Here is a tiny trained network, its code and every weight. The questions are about switching its units off for an input and a class, where a switched-off unit gives its printed mean instead of its output.

import numpy as np


def w(rows, s, z=0):
    codes = np.array(rows[::2]) - 128.0
    scale = np.full(codes.shape[1], s)
    scale[-1] = z or s
    return codes * scale


def f(y):
    return np.maximum(y, 0)


def log_softmax(a):
    a = a - a.max(-1, keepdims=True)
    return a - np.log(np.exp(a).sum(-1, keepdims=True))


def net(x, mask):
    res = np.array(x, float).reshape(1, 4) / 4 @ E
    y = f(res @ A[0][:, :-1].T + A[0][:, -1])
    res = res + np.where(mask, y, B[0][:, -1]) @ B[0][:, :-1]
    return log_softmax(res[-1] @ U[:, :-1].T + U[:, -1])


A, B = {}, {}
E = w([
[150,118,117,253,103],'x0',
[211,113,120,119,194],'x1',
[167,168,45,111,96],'x2',
[127,128,129,130,129],'x3',
],0.013)
A[0] = w([
[200,209,51,96,85,247],'N0',
[155,160,128,202,108,36],'N1',
[64,131,159,136,92,68],'N2',
[119,79,174,145,205,239],'N3',
[183,116,135,130,189,75],'N4',
[144,92,118,201,124,3],'N5',
[74,136,200,146,145,63],'N6',
[142,156,121,123,77,88],'N7',
[103,166,136,6,164,22],'N8',
[233,124,153,127,213,61],'N9',
[63,193,142,138,66,23],'N10',
],0.014,0.005)
B[0] = w([
[107,107,176,100,208,253],'N0',
[210,92,144,159,146,188],'N1',
[138,179,139,39,96,180],'N2',
[82,100,147,156,192,202],'N3',
[121,219,150,163,89,171],'N4',
[199,106,169,139,121,178],'N5',
[180,156,138,104,189,176],'N6',
[109,172,107,124,178,156],'N7',
[255,92,141,198,99,225],'N8',
[90,198,107,153,77,202],'N9',
[169,190,173,184,130,191],'N10',
],0.011,0.014)
U = w([
[213,81,152,160,102,84],'0',
[136,247,149,131,89,106],'1',
[141,128,146,128,151,252],'2',
[133,134,164,118,228,69],'3',
[104,90,133,125,121,217],'4',
[90,103,108,109,80,91],'5',
[82,83,94,110,51,88],'6',
],0.013,0.016)

Each question gives the input, the list of numbers given to net, and the class t.
The units are the neurons (one row each of A and B). Each row of codes is followed by its name. A weight is (code - 128) times the scale printed after its matrix; where a second scale follows, it is the last column's (A, B and U).
mask holds one flag per neuron, in row order. A switched-off neuron (its flag False) gives its mean, the last column of its row in B, instead of its output. The means were averaged over made-up inputs and are rounded, as every weight is.
A unit's drop is (log p(t) with every unit on - log p(t) with that unit switched off) / (log p(t) with every unit on - log p(t) with every unit switched off).
The circuit of an input: a set's keep is (log p(t) with only the set's units on - log p(t) with every unit switched off) / (log p(t) with every unit on - log p(t) with every unit switched off). Starting from all 11 units, units are removed one at a time, each time the one whose removal leaves the highest keep (on an exact tie, the one counted first), for as long as the keep stays at least 0.8.
units of the circuit, in order: the units of the circuit, biggest drop first
unit that matters most: the unit with the biggest drop
top k neurons: the k neurons with the biggest drops, biggest first
drop when u is switched off: that unit's drop, to one decimal
input [0,7,2,5], class 1: unit that matters most => N9
input [2,-1,5,-4], class 3: top 3 neurons => N0, N8, N9
input [-6,5,-4,-1], class 0: top 2 neurons => N8, N0
input [-7,-7,-6,-1], class 0: top 4 neurons => N8, N9, N0, N4
input [3,3,6,2], class 3: top 2 neurons => N0, N8
input [7,8,-7,6], class 1: top 4 neurons => N9, N4, N8, N0
input [7,7,7,8], class 2: units of the circuit, in order => N0, N9
input [-2,8,-2,-3], class 1: top 2 neurons => N9, N4
input [0,4,-4,1], class 1: top 3 neurons => N0, N9, N4
input [-7,7,2,-1], class 0: top 2 neurons => N8, N2
input [5,3,-8,2], class 3: top 2 neurons => N3, N8
input [4,8,7,-6], class 1: top 3 neurons => N9, N4, N3
input [-7,3,6,6], class 0: top 2 neurons => N8, N3
input [5,-7,-5,-5], class 1: unit that matters most => N2
input [5,2,7,-4], class 3: top 2 neurons => N0, N8
input [0,-6,-4,0], class 1: top 3 neurons => N0, N2, N10
input [0,8,4,-3], class 1: top 2 neurons => N9, N4
input [0,-4,-8,-3], class 3: top 2 neurons => N6, N3
input [-7,0,0,-5], class 0: drop when N1 is switched off => 0.0
input [5,5,7,-3], class 3: unit that matters most => N0
input [5,0,7,1], class 3: drop when N8 is switched off => 0.3
input [-6,5,-3,5], class 0: drop when N8 is switched off => 1.5
input [4,-7,-1,-7], class 1: drop when N2 is switched off => 0.2
